Below are the code and all the weights of a small trained network. Each question names an input and a class and asks about switching units off, where a switched-off unit gives its printed mean instead of its output.

import numpy as np


def w(rows, s, z=0):
    codes = np.array(rows[::2]) - 128.0
    scale = np.full(codes.shape[1], s)
    scale[-1] = z or s
    return codes * scale


def norm(h):
    return h / np.sqrt((h * h).mean(-1, keepdims=True) + 1e-5)


def f(y):
    return np.maximum(y, 0)


def log_softmax(a):
    a = a - a.max(-1, keepdims=True)
    return a - np.log(np.exp(a).sum(-1, keepdims=True))


def net(x, mask):
    res = np.array(x, float).reshape(1, 5) / 4 @ E
    u = 0
    for l in range(3):
        y = f(norm(res) @ A[l][:, :-1].T + A[l][:, -1])
        res = res + np.where(mask[u : u + 4], y, B[l][:, -1]) @ B[l][:, :-1]
        u += 4
    return log_softmax(norm(res)[-1] @ U[:, :-1].T + U[:, -1])


A, B = {}, {}
E = w([
[124,129,136,118,137,136],'x0',
[127,131,127,117,136,137],'x1',
[193,4,163,74,111,133],'x2',
[58,246,100,179,150,130],'x3',
[152,95,218,107,64,194],'x4',
],0.0034)
A[0] = w([
[146,48,204,106,5,211,126],'0.n0',
[118,141,185,175,31,252,148],'0.n1',
[149,96,131,112,145,149,6],'0.n2',
[21,162,131,185,195,80,172],'0.n3',
],0.0028,0.002)
B[0] = w([
[45,95,3,51,27,215,252],'0.n0',
[180,134,56,72,62,253,211],'0.n1',
[85,78,125,79,184,184,129],'0.n2',
[37,3,66,104,176,74,232],'0.n3',
],0.003,0.0033)
A[1] = w([
[82,202,138,200,113,255,187],'1.n0',
[80,225,179,156,83,178,193],'1.n1',
[219,62,191,74,196,51,178],'1.n2',
[56,72,104,109,134,213,253],'1.n3',
],0.0039,0.0013)
B[1] = w([
[185,213,173,99,68,74,207],'1.n0',
[254,219,193,89,188,82,181],'1.n1',
[124,209,185,189,198,66,184],'1.n2',
[140,188,46,156,128,77,254],'1.n3',
],0.0041,0.004)
A[2] = w([
[128,187,56,162,171,38,191],'2.n0',
[138,120,81,66,229,154,175],'2.n1',
[112,188,215,75,139,144,115],'2.n2',
[232,3,131,121,196,83,7],'2.n3',
],0.0045,0.0018)
B[2] = w([
[101,11,121,105,102,191,254],'2.n0',
[137,61,122,253,47,78,170],'2.n1',
[216,81,250,149,171,114,144],'2.n2',
[171,245,243,231,231,125,171],'2.n3',
],0.0039,0.0059)
U = w([
[77,3,71,231,182,52,221],'0',
[208,199,227,201,173,60,254],'1',
[194,177,76,56,4,214,70],'2',
[213,31,187,76,78,180,3],'3',
[14,219,30,196,207,53,6],'4',
],0.0047,0.0027)

Each question gives the input, the list of numbers given to net, and the class t.
The units are the neurons (one row each of A and B). Each row of codes is followed by its name. A weight is (code - 128) times the scale printed after its matrix; where a second scale follows, it is the last column's (A, B and U).
mask holds one flag per neuron, layer by layer. A switched-off neuron (its flag False) gives its mean, the last column of its row in B, instead of its output. The means were averaged over made-up inputs and are rounded, as every weight is.
A unit's drop is (log p(t) with every unit on - log p(t) with that unit switched off) / (log p(t) with every unit on - log p(t) with every unit switched off).
The circuit of an input: a set's keep is (log p(t) with only the set's units on - log p(t) with every unit switched off) / (log p(t) with every unit on - log p(t) with every unit switched off). Starting from all 12 units, units are removed one at a time, each time the one whose removal leaves the highest keep (on an exact tie, the one counted first), for as long as the keep stays at least 0.8.
units of the circuit, in order: the units of the circuit, biggest drop first
unit that matters most: the unit with the biggest drop
k most important neurons: the k neurons with the biggest drops, biggest first
top k neurons in layer l: the k neurons of layer l with the biggest drops, biggest first
drop of u: that unit's drop, to one decimal
input [2,6,3,-1,-3], class 1: unit that matters most : 0.n0
input [2,-1,-4,7,2], class 1: units of the circuit, in order : 1.n1, 2.n2
input [-3,-8,5,-7,-7], class 1: units of the circuit, in order : 2.n3, 1.n2
input [4,-5,5,-8,-4], class 1: units of the circuit, in order : 2.n3, 1.n2
input [-3,2,-6,1,2], class 1: 2 most important neurons : 1.n1, 0.n0
input [6,4,-5,0,-7], class 0: 2 most important neurons : 2.n0, 0.n3
input [-8,-8,-4,5,3], class 1: 3 most important neurons : 1.n1, 0.n0, 2.n2
input [0,-7,5,-1,-2], class 1: 2 most important neurons : 2.n3, 0.n3
input [-8,-7,1,7,-3], class 0: top 2 neurons in layer 2 : 2.n0, 2.n3
input [1,-3,-6,3,3], class 1: 3 most important neurons : 1.n1, 0.n0, 2.n2
input [4,5,-5,1,1], class 1: 2 most important neurons : 1.n1, 0.n0
input [3,2,3,7,-1], class 0: 3 most important neurons : 0.n3, 2.n0, 0.n0
input [-4,-1,3,-7,-6], class 1: top 2 neurons in layer 0 : 0.n3, 0.n0
input [7,7,-4,3,3], class 1: units of the circuit, in order : 1.n1
input [5,8,-3,-1,-7], class 0: top 2 neurons in layer 2 : 2.n0, 2.n1
input [-7,-1,6,-3,-6], class 1: drop of 2.n3 : 0.6
input [-2,1,-6,0,-6], class 0: drop of 0.n3 : 0.3
